Below are the code and all the weights of a small trained network. Each question names an input and a class and asks about switching units off, where a switched-off unit gives its printed mean instead of its output.

import numpy as np


def w(rows, s, z=0):
    codes = np.array(rows[::2]) - 128.0
    scale = np.full(codes.shape[1], s)
    scale[-1] = z or s
    return codes * scale


def norm(h):
    return h / np.sqrt((h * h).mean(-1, keepdims=True) + 1e-5)


def f(y):
    return y / 2 * (1 + np.tanh(0.7978845608 * (y + 0.044715 * y**3)))


def log_softmax(a):
    a = a - a.max(-1, keepdims=True)
    return a - np.log(np.exp(a).sum(-1, keepdims=True))


def net(x, mask):
    res = np.array(x, float).reshape(1, 4) / 4 @ E
    u = 0
    for l in range(4):
        y = f(norm(res) @ A[l][:, :-1].T + A[l][:, -1])
        res = res + np.where(mask[u : u + 8], y, B[l][:, -1]) @ B[l][:, :-1]
        u += 8
    return log_softmax(norm(res)[-1] @ U[:, :-1].T + U[:, -1])


A, B = {}, {}
E = w([
[133,246,28,96],'x0',
[117,139,210,54],'x1',
[220,54,178,110],'x2',
[165,202,212,253],'x3',
],0.0056)
A[0] = w([
[78,114,53,133,75],'L0N0',
[245,158,114,134,12],'L0N1',
[184,181,160,109,4],'L0N2',
[160,172,145,172,51],'L0N3',
[118,119,2,15,87],'L0N4',
[171,108,201,152,60],'L0N5',
[121,139,116,51,38],'L0N6',
[152,123,75,204,130],'L0N7',
],0.0099,0.0025)
B[0] = w([
[180,156,141,148,164],'L0N0',
[177,108,95,132,158],'L0N1',
[119,137,84,57,137],'L0N2',
[120,174,55,85,154],'L0N3',
[143,125,2,187,253],'L0N4',
[194,97,130,96,177],'L0N5',
[64,138,59,169,144],'L0N6',
[199,119,50,143,179],'L0N7',
],0.0089,0.0051)
A[1] = w([
[41,83,144,135,110],'L1N0',
[90,181,83,146,122],'L1N1',
[4,218,132,104,71],'L1N2',
[102,123,69,91,148],'L1N3',
[104,254,178,59,42],'L1N4',
[86,97,119,126,110],'L1N5',
[125,68,154,114,69],'L1N6',
[35,83,49,195,254],'L1N7',
],0.0099,0.004)
B[1] = w([
[151,108,155,137,133],'L1N0',
[135,123,145,245,179],'L1N1',
[159,115,191,225,160],'L1N2',
[193,176,145,150,167],'L1N3',
[83,155,187,60,156],'L1N4',
[169,110,158,93,125],'L1N5',
[120,104,138,143,137],'L1N6',
[202,139,120,162,253],'L1N7',
],0.012,0.007)
A[2] = w([
[122,155,146,208,131],'L2N0',
[162,166,156,150,52],'L2N1',
[127,106,53,53,106],'L2N2',
[124,43,143,95,63],'L2N3',
[76,118,41,254,128],'L2N4',
[120,143,145,127,6],'L2N5',
[146,122,195,89,24],'L2N6',
[75,96,155,94,152],'L2N7',
],0.0096,0.0017)
B[2] = w([
[234,152,132,65,190],'L2N0',
[146,99,103,20,154],'L2N1',
[203,146,112,203,134],'L2N2',
[128,110,178,217,154],'L2N3',
[167,136,2,62,253],'L2N4',
[117,142,134,105,113],'L2N5',
[83,83,80,82,148],'L2N6',
[83,60,133,61,134],'L2N7',
],0.0071,0.0062)
A[3] = w([
[160,128,150,34,100],'L3N0',
[45,165,169,221,63],'L3N1',
[154,51,134,104,42],'L3N2',
[138,6,173,124,64],'L3N3',
[133,139,78,181,3],'L3N4',
[78,34,95,68,21],'L3N5',
[115,62,122,112,17],'L3N6',
[55,159,154,228,65],'L3N7',
],0.012,0.0018)
B[3] = w([
[116,206,93,30,147],'L3N0',
[209,88,165,169,133],'L3N1',
[136,189,183,174,182],'L3N2',
[174,112,238,201,253],'L3N3',
[125,109,24,84,213],'L3N4',
[195,141,124,255,152],'L3N5',
[127,126,143,150,141],'L3N6',
[131,14,139,211,124],'L3N7',
],0.008,0.005)
U = w([
[40,155,156,86,4],'0',
[128,108,249,204,212],'1',
[175,156,49,180,207],'2',
],0.017,0.0043)

Each question gives the input, the list of numbers given to net, and the class t.
The units are the neurons (one row each of A and B). Each row of codes is followed by its name. A weight is (code - 128) times the scale printed after its matrix; where a second scale follows, it is the last column's (A, B and U).
mask holds one flag per neuron, layer by layer. A switched-off neuron (its flag False) gives its mean, the last column of its row in B, instead of its output. The means were averaged over made-up inputs and are rounded, as every weight is.
A unit's drop is (log p(t) with every unit on - log p(t) with that unit switched off) / (log p(t) with every unit on - log p(t) with every unit switched off).
The circuit of an input: a set's keep is (log p(t) with only the set's units on - log p(t) with every unit switched off) / (log p(t) with every unit on - log p(t) with every unit switched off). Starting from the 12 units with the biggest drops (on a tie, the unit counted first), units are removed one at a time, each time the one whose removal leaves the highest keep (on an exact tie, the one counted first), for as long as the keep stays at least 0.8.
circuit, biggest first: the units of the circuit, biggest drop first
top k neurons: the k neurons with the biggest drops, biggest first
k most important neurons of layer l: the k neurons of layer l with the biggest drops, biggest first
drop when u is switched off: that unit's drop, to one decimal
input [7,1,-8,6], class 1: circuit, biggest first	L0N4; L1N2
input [0,0,5,1], class 1: circuit, biggest first	L0N4; L2N4
input [6,4,-4,5], class 1: circuit, biggest first	L0N4; L1N4; L1N2
input [8,8,5,2], class 0: top 4 neurons	L1N4; L0N4; L0N7; L1N7
input [-2,2,0,6], class 0: top neuron	L3N0
input [1,-3,8,0], class 1: top 3 neurons	L0N4; L2N4; L1N7
input [-2,-2,4,3], class 1: top 3 neurons	L0N4; L2N4; L1N7
input [-3,2,-7,6], class 1: top 2 neurons	L0N4; L1N4
input [1,6,-4,0], class 1: top 2 neurons	L1N2; L0N4
input [4,3,1,5], class 0: top 2 neurons	L0N4; L1N4
input [8,8,8,5], class 0: 2 most important neurons of layer 0	L0N4; L0N7
input [6,4,1,7], class 0: drop when L1N7 is switched off	0.1
input [-1,2,0,6], class 0: drop when L2N4 is switched off	0.1
